Below are the code and all the weights of a small trained network. Each question names an input and a target symbol and asks about switching units off, where a switched-off unit gives its printed mean instead of its output.

import numpy as np


def w(rows, s, z=0):
    codes = np.array(rows[::2]) - 128.0
    scale = np.full(codes.shape[1], s)
    scale[-1] = z or s
    return codes * scale


def f(y):
    return np.maximum(y, 0)


def softmax(a):
    e = np.exp(a - a.max(-1, keepdims=True))
    return e / e.sum(-1, keepdims=True)


def log_softmax(a):
    a = a - a.max(-1, keepdims=True)
    return a - np.log(np.exp(a).sum(-1, keepdims=True))


def net(x, mask):
    ids = ['αβγδεζηθλμξπστφψ'.index(c) for c in x.split()]
    T = len(ids)
    res = E[ids] + P[:T]
    r = res
    for j in range(2):
        rows = slice(4 * j, 4 * j + 4)
        q, k, v = (r @ M[0][rows].T for M in (Q, K, V))
        z = softmax(np.where(np.tri(T) > 0, q @ k.T / 4**0.5, -1e9)) @ v
        o = O[0][rows]
        res = res + np.where(mask[j], z, o[:, -1]) @ o[:, :-1]
    y = f(res @ A[0][:, :-1].T + A[0][:, -1])
    res = res + np.where(mask[2:6], y, B[0][:, -1]) @ B[0][:, :-1]
    return log_softmax(res[-1] @ U[:, :-1].T + U[:, -1])


Q, K, V, O, A, B = {}, {}, {}, {}, {}, {}
E = w([
[156,83,92,48,166,90,72,157,83,117,203],'α',
[91,29,125,4,82,69,131,156,58,92,131],'β',
[153,154,228,134,52,144,203,209,140,191,153],'γ',
[74,183,96,130,143,188,126,151,138,61,127],'δ',
[147,36,186,85,78,117,45,205,139,138,129],'ε',
[120,208,142,82,189,159,149,99,159,93,72],'ζ',
[106,185,107,146,102,150,129,86,183,128,2],'η',
[174,108,75,156,60,98,85,54,80,123,95],'θ',
[97,162,100,68,220,142,131,150,171,136,121],'λ',
[214,162,18,162,93,155,176,163,209,112,184],'μ',
[176,109,196,230,151,111,142,114,178,93,220],'ξ',
[230,93,86,77,148,69,107,31,131,125,101],'π',
[142,55,108,149,74,97,23,185,63,193,123],'σ',
[186,68,124,115,11,83,113,82,133,69,133],'τ',
[72,203,222,206,169,175,103,124,72,169,122],'φ',
[142,110,59,151,82,99,79,92,43,91,192],'ψ',
],0.013)
P = w([
[26,105,79,82,90,250,113,32,141,212,173],'0',
[157,114,141,75,130,140,60,164,76,66,87],'1',
[166,170,146,75,107,109,65,199,64,47,58],'2',
[174,133,118,73,123,123,59,155,74,80,87],'3',
[173,72,118,173,116,74,129,169,77,148,113],'4',
[163,136,72,105,140,151,215,126,152,204,165],'5',
[154,102,111,113,130,118,123,130,96,121,117],'6',
[174,214,191,150,95,69,142,254,44,61,38],'7',
[174,98,170,134,138,141,56,174,96,30,32],'8',
[168,88,158,135,124,124,95,176,79,107,96],'9',
[161,154,169,115,94,147,164,195,150,147,127],'10',
],0.0083)
Q[0] = w([
[72,109,114,200,135,89,236,103,140,218,193],'head 1',
[67,85,110,167,194,181,120,66,216,92,119],'head 1',
[208,153,142,194,132,122,177,201,173,108,135],'head 1',
[211,21,95,79,93,12,23,105,2,86,123],'head 1',
[176,187,200,118,113,166,144,190,177,109,130],'head 2',
[204,124,173,164,89,80,141,166,82,152,156],'head 2',
[81,208,164,230,153,151,155,139,181,110,113],'head 2',
[69,187,124,195,172,172,241,145,234,188,168],'head 2',
],0.0087)
K[0] = w([
[122,115,167,85,100,87,101,162,139,48,97],'head 1',
[179,174,129,60,149,138,135,160,110,140,135],'head 1',
[224,74,131,170,151,69,160,107,185,88,114],'head 1',
[58,35,113,65,117,207,130,54,199,184,178],'head 1',
[146,122,159,186,106,86,170,160,121,176,108],'head 2',
[113,107,182,180,135,158,91,132,83,167,152],'head 2',
[142,123,136,146,192,45,151,185,129,98,110],'head 2',
[191,194,152,160,122,60,89,254,81,25,70],'head 2',
],0.011)
V[0] = w([
[154,130,172,151,130,153,117,119,195,71,162],'head 1',
[157,149,104,169,155,78,129,24,80,124,146],'head 1',
[172,135,169,182,83,157,143,173,97,182,183],'head 1',
[170,145,177,121,167,127,124,104,206,171,41],'head 1',
[157,33,97,78,71,87,123,123,181,160,185],'head 2',
[121,126,93,150,9,126,146,87,129,65,85],'head 2',
[129,71,171,96,128,92,134,120,57,119,107],'head 2',
[128,79,107,215,102,134,69,138,118,184,102],'head 2',
],0.011)
O[0] = w([
[125,138,159,142,164,40,67,6,128,185,195,79],'head 1',
[185,1,176,86,150,131,149,184,240,149,210,111],'head 1',
[147,120,57,194,101,104,141,131,92,178,145,75],'head 1',
[73,79,112,43,55,65,125,95,107,9,169,51],'head 1',
[146,216,162,134,103,88,173,175,117,103,193,178],'head 2',
[139,93,139,180,170,101,240,25,75,93,130,254],'head 2',
[118,176,124,163,116,142,112,99,235,64,126,114],'head 2',
[57,134,67,133,188,72,222,190,171,152,110,135],'head 2',
],0.0098,0.0046)
A[0] = w([
[136,32,164,117,67,18,138,67,41,129,202,4],'neuron 1',
[46,209,106,33,133,253,98,90,136,90,36,111],'neuron 2',
[39,226,178,217,229,196,143,95,106,123,88,101],'neuron 3',
[201,136,107,89,99,149,154,67,160,145,64,207],'neuron 4',
],0.0058,0.004)
B[0] = w([
[241,206,119,139,203,102,50,143,189,74,62,192],'neuron 1',
[57,109,146,255,132,82,101,167,156,113,193,254],'neuron 2',
[96,55,146,49,105,103,56,41,213,138,25,244],'neuron 3',
[115,127,118,135,71,168,108,198,76,134,189,211],'neuron 4',
],0.0082,0.0081)
U = w([
[157,178,167,179,145,186,114,140,185,113,91,61],'α',
[171,157,204,216,149,74,131,47,192,103,161,2],'β',
[91,180,56,90,105,70,107,102,126,128,109,104],'γ',
[139,43,161,93,116,122,48,85,161,148,88,147],'δ',
[133,136,84,112,135,17,95,133,195,152,127,66],'ε',
[118,87,196,135,58,110,113,144,57,119,199,130],'ζ',
[82,45,133,170,151,77,223,120,66,87,148,172],'η',
[160,104,156,172,176,183,187,130,137,139,115,168],'θ',
[124,200,155,136,127,200,102,194,102,150,160,122],'λ',
[142,130,186,55,110,203,151,86,3,190,71,229],'μ',
[147,160,160,136,154,89,130,120,89,159,135,171],'ξ',
[159,112,153,77,92,139,151,125,173,83,178,186],'π',
[105,146,69,128,159,107,159,171,160,132,71,14],'σ',
[157,123,128,52,136,111,161,67,139,88,56,125],'τ',
[166,134,5,163,90,165,147,144,77,108,169,228],'φ',
[164,73,82,55,122,189,125,151,171,160,63,108],'ψ',
],0.006,0.0036)

Each question gives the input, a string of symbols that net reads in full, and the target symbol t.
The units are the heads (4 rows each of Q, K, V and O) and the neurons (one row each of A and B). Each row of codes is followed by its name. A weight is (code - 128) times the scale printed after its matrix; where a second scale follows, it is the last column's (O, A, B and U).
mask holds one flag per unit, heads first, then neurons. A switched-off unit (its flag False) gives its mean, the last column of its rows in O or B, instead of its output. The means were averaged over made-up inputs and are rounded, as every weight is.
A unit's drop is (log p(t) with every unit on - log p(t) with that unit switched off) / (log p(t) with every unit on - log p(t) with every unit switched off).
The circuit of an input: a set's keep is (log p(t) with only the set's units on - log p(t) with every unit switched off) / (log p(t) with every unit on - log p(t) with every unit switched off). Starting from all 6 units, units are removed one at a time, each time the one whose removal leaves the highest keep (on an exact tie, the one counted first), for as long as the keep stays at least 0.8.
units of the circuit, in order: the units of the circuit, biggest drop first
unit that matters most: the unit with the biggest drop
k most important neurons: the k neurons with the biggest drops, biggest first
which heads matter: for each layer, one digit per head in row order, 1 if its drop is at least 0.15 and else 0, layers parted by /
input β δ ζ π η ζ δ τ, target α: unit that matters most -> head 1
input ξ ζ η η π α μ σ, target ε: units of the circuit, in order -> (head 1; neuron 1)
input α ε σ μ ξ ψ, target λ: units of the circuit, in order -> (head 2; head 1)
input θ η δ η μ η η ζ, target μ: units of the circuit, in order -> (head 2; head 1; neuron 2)
input β τ δ ζ λ η ξ η θ ζ λ, target η: 2 most important neurons -> (neuron 2; neuron 3)
input τ ψ λ η, target τ: which heads matter -> 01
input ζ α δ β, target δ: which heads matter -> 11
input γ γ δ λ, target γ: which heads matter -> 10
input γ ψ δ, target γ: units of the circuit, in order -> (head 1; neuron 3)
input δ η δ γ ζ π η δ τ δ ε, target μ: 2 most important neurons -> (neuron 2; neuron 3)
input γ ξ π, target φ: which heads matter -> 10
input η δ η η δ ψ, target τ: 2 most important neurons -> (neuron 1; neuron 2)
input η π δ α τ τ η φ δ δ θ, target τ: units of the circuit, in order -> (head 1; neuron 1; head 2)
input τ δ ε α, target β: unit that matters most -> head 2
input δ δ δ η δ δ α γ α, target μ: units of the circuit, in order -> (head 2; head 1)
input ε δ γ λ δ, target δ: units of the circuit, in order -> (neuron 3; head 1; head 2)
input η δ θ α, target τ: 2 most important neurons -> (neuron 1; neuron 2)
input β π σ δ η π, target α: units of the circuit, in order -> (head 1; head 2)
input φ β δ δ, target φ: 2 most important neurons -> (neuron 3; neuron 1)
input α γ ξ γ θ ε β θ ξ α β, target λ: unit that matters most -> head 2
input δ ζ δ, target δ: 2 most important neurons -> (neuron 3; neuron 2)
input α β β φ, target δ: which heads matter -> 00
input δ β α δ ψ ζ α α ψ, target μ: which heads matter -> 11
input ψ σ ζ ζ α φ γ α, target θ: which heads matter -> 10
